Here is a tiny trained network, its code and every weight. The questions are about switching its units off for an input and a class, where a switched-off unit gives its printed mean instead of its output.

import numpy as np


def w(rows, s, z=0):
    codes = np.array(rows[::2]) - 128.0
    scale = np.full(codes.shape[1], s)
    scale[-1] = z or s
    return codes * scale


def norm(h):
    return h / np.sqrt((h * h).mean(-1, keepdims=True) + 1e-5)


def f(y):
    return y / 2 * (1 + np.tanh(0.7978845608 * (y + 0.044715 * y**3)))


def log_softmax(a):
    a = a - a.max(-1, keepdims=True)
    return a - np.log(np.exp(a).sum(-1, keepdims=True))


def net(x, mask):
    res = np.array(x, float).reshape(1, 4) / 4 @ E
    u = 0
    for l in range(2):
        y = f(norm(res) @ A[l][:, :-1].T + A[l][:, -1])
        res = res + np.where(mask[u : u + 14], y, B[l][:, -1]) @ B[l][:, :-1]
        u += 14
    return log_softmax(norm(res)[-1] @ U[:, :-1].T + U[:, -1])


A, B = {}, {}
E = w([
[157,127,106,142,95,30,146,162],'x0',
[65,142,227,85,88,84,147,140],'x1',
[168,208,167,139,190,60,95,78],'x2',
[239,79,154,3,99,168,138,62],'x3',
],0.0053)
A[0] = w([
[154,60,137,119,98,144,156,183,63],'L0N0',
[176,142,138,84,122,115,167,112,62],'L0N1',
[137,144,112,98,154,110,145,123,52],'L0N2',
[125,135,31,128,105,147,97,130,65],'L0N3',
[119,145,148,176,212,132,104,170,169],'L0N4',
[84,93,203,88,85,114,165,157,70],'L0N5',
[124,121,110,131,72,72,136,122,28],'L0N6',
[94,109,147,89,142,174,60,120,81],'L0N7',
[156,139,53,98,39,55,158,170,95],'L0N8',
[85,59,122,171,90,134,142,175,73],'L0N9',
[115,147,202,108,121,102,122,154,57],'L0N10',
[174,1,136,125,166,120,121,90,190],'L0N11',
[166,96,129,144,112,75,200,153,29],'L0N12',
[117,116,167,142,173,168,91,171,3],'L0N13',
],0.0078,0.0037)
B[0] = w([
[141,172,84,82,136,148,211,165,173],'L0N0',
[116,117,69,112,100,91,134,78,166],'L0N1',
[124,148,126,102,71,79,142,181,103],'L0N2',
[141,187,235,173,81,192,108,166,172],'L0N3',
[140,120,102,106,77,92,157,58,253],'L0N4',
[120,195,217,177,64,185,65,134,237],'L0N5',
[85,76,130,77,169,135,42,124,129],'L0N6',
[91,48,60,121,151,45,115,85,153],'L0N7',
[115,3,136,162,167,63,50,123,237],'L0N8',
[153,129,127,147,149,157,241,128,216],'L0N9',
[141,112,158,175,72,187,40,124,175],'L0N10',
[142,143,106,150,131,132,221,90,254],'L0N11',
[98,77,75,74,185,79,72,150,142],'L0N12',
[112,55,82,48,209,134,80,73,107],'L0N13',
],0.0067,0.0032)
A[1] = w([
[141,109,126,176,128,108,170,90,131],'L1N0',
[90,79,103,56,124,184,132,188,128],'L1N1',
[206,254,180,95,223,117,89,127,48],'L1N2',
[70,141,105,91,229,222,120,93,134],'L1N3',
[67,184,89,194,148,106,105,119,54],'L1N4',
[143,125,134,205,62,103,208,113,205],'L1N5',
[47,141,144,62,189,206,103,81,15],'L1N6',
[208,92,109,65,92,185,129,107,3],'L1N7',
[34,188,82,198,149,135,156,176,1],'L1N8',
[205,153,19,168,136,154,89,159,129],'L1N9',
[235,147,39,164,144,190,57,168,10],'L1N10',
[139,155,149,143,234,42,87,104,117],'L1N11',
[99,80,78,132,173,125,56,137,161],'L1N12',
[50,139,54,165,122,153,130,177,33],'L1N13',
],0.0083,0.0033)
B[1] = w([
[162,126,190,147,155,131,99,105,178],'L1N0',
[81,153,42,196,193,106,162,174,147],'L1N1',
[54,94,27,200,104,212,216,221,158],'L1N2',
[144,55,182,159,140,13,46,177,161],'L1N3',
[209,151,134,16,102,117,195,107,174],'L1N4',
[144,129,121,180,179,186,68,79,255],'L1N5',
[127,63,67,118,173,31,32,198,141],'L1N6',
[137,208,134,83,129,22,161,115,169],'L1N7',
[187,169,128,12,58,36,133,80,184],'L1N8',
[22,130,223,52,67,113,46,170,182],'L1N9',
[2,175,220,120,9,125,93,201,150],'L1N10',
[102,64,89,126,159,205,181,193,188],'L1N11',
[146,137,183,120,208,74,76,45,147],'L1N12',
[159,132,62,43,154,136,216,144,157],'L1N13',
],0.0075,0.0065)
U = w([
[220,233,113,33,101,39,224,44,52],'0',
[28,217,232,134,19,170,49,204,224],'1',
[97,40,94,116,229,7,69,207,252],'2',
[102,135,31,202,148,213,252,201,249],'3',
[175,136,136,235,198,189,63,67,59],'4',
],0.012,0.0018)

Each question gives the input, the list of numbers given to net, and the class t.
The units are the neurons (one row each of A and B). Each row of codes is followed by its name. A weight is (code - 128) times the scale printed after its matrix; where a second scale follows, it is the last column's (A, B and U).
mask holds one flag per neuron, layer by layer. A switched-off neuron (its flag False) gives its mean, the last column of its row in B, instead of its output. The means were averaged over made-up inputs and are rounded, as every weight is.
A unit's drop is (log p(t) with every unit on - log p(t) with that unit switched off) / (log p(t) with every unit on - log p(t) with every unit switched off).
The circuit of an input: a set's keep is (log p(t) with only the set's units on - log p(t) with every unit switched off) / (log p(t) with every unit on - log p(t) with every unit switched off). Starting from the 12 units with the biggest drops (on a tie, the unit counted first), units are removed one at a time, each time the one whose removal leaves the highest keep (on an exact tie, the one counted first), for as long as the keep stays at least 0.8.
units of the circuit, in order: the units of the circuit, biggest drop first
top k neurons: the k neurons with the biggest drops, biggest first
k most important neurons of layer l: the k neurons of layer l with the biggest drops, biggest first
input [0,4,5,2], class 3: top 2 neurons	(L1N2; L1N9)
input [-7,-6,-3,1], class 2: units of the circuit, in order	(L1N3)
input [3,5,8,-8], class 0: 2 most important neurons of layer 1	(L1N4; L1N8)
input [6,5,-3,-4], class 2: 2 most important neurons of layer 0	(L0N8; L0N12)
input [-7,-4,4,-7], class 0: top 2 neurons	(L1N4; L0N4)
input [0,3,3,2], class 4: top 2 neurons	(L1N9; L0N10)
input [-7,7,6,6], class 1: units of the circuit, in order	(L0N10; L1N4; L1N8)
input [-8,0,-7,2], class 2: 2 most important neurons of layer 1	(L1N3; L1N6)
input [-4,-4,-4,1], class 1: 2 most important neurons of layer 1	(L1N10; L1N9)
input [6,6,-2,3], class 1: 2 most important neurons of layer 0	(L0N5; L0N7)
input [2,5,6,4], class 3: top 3 neurons	(L1N2; L1N9; L0N4)
input [-1,2,3,-2], class 4: top 2 neurons	(L0N4; L0N10)
input [-4,1,-5,0], class 3: top 2 neurons	(L0N9; L0N6)
input [7,-3,8,-1], class 3: top 2 neurons	(L1N11; L1N2)
input [-3,6,6,-7], class 0: units of the circuit, in order	(L1N4)
input [-6,-5,-3,1], class 2: 4 most important neurons of layer 0	(L0N7; L0N5; L0N10; L0N13)
input [-6,-3,5,-5], class 2: top 3 neurons	(L0N13; L1N3; L0N11)
input [-1,-8,5,-7], class 1: top 4 neurons	(L1N9; L1N10; L0N11; L0N7)
input [-6,-8,8,7], class 1: top 4 neurons	(L1N10; L1N9; L0N4; L1N2)
input [0,7,-1,-7], class 0: most important neuron of layer 0	(L0N3)
input [-2,2,3,-4], class 0: top 2 neurons	(L1N4; L0N8)
input [8,2,-7,6], class 2: 2 most important neurons of layer 0	(L0N8; L0N12)
input [0,2,-3,0], class 4: top 2 neurons	(L0N5; L0N9)
input [-1,-6,7,4], class 3: top 2 neurons	(L1N2; L0N10)
input [-7,-6,-6,-8], class 0: 2 most important neurons of layer 1	(L1N8; L1N13)
input [3,-7,7,-8], class 0: top 3 neurons	(L1N4; L1N8; L0N4)
input [-6,-5,8,0], class 3: units of the circuit, in order	(L1N2)
input [6,-3,8,1], class 3: 2 most important neurons of layer 1	(L1N2; L1N11)
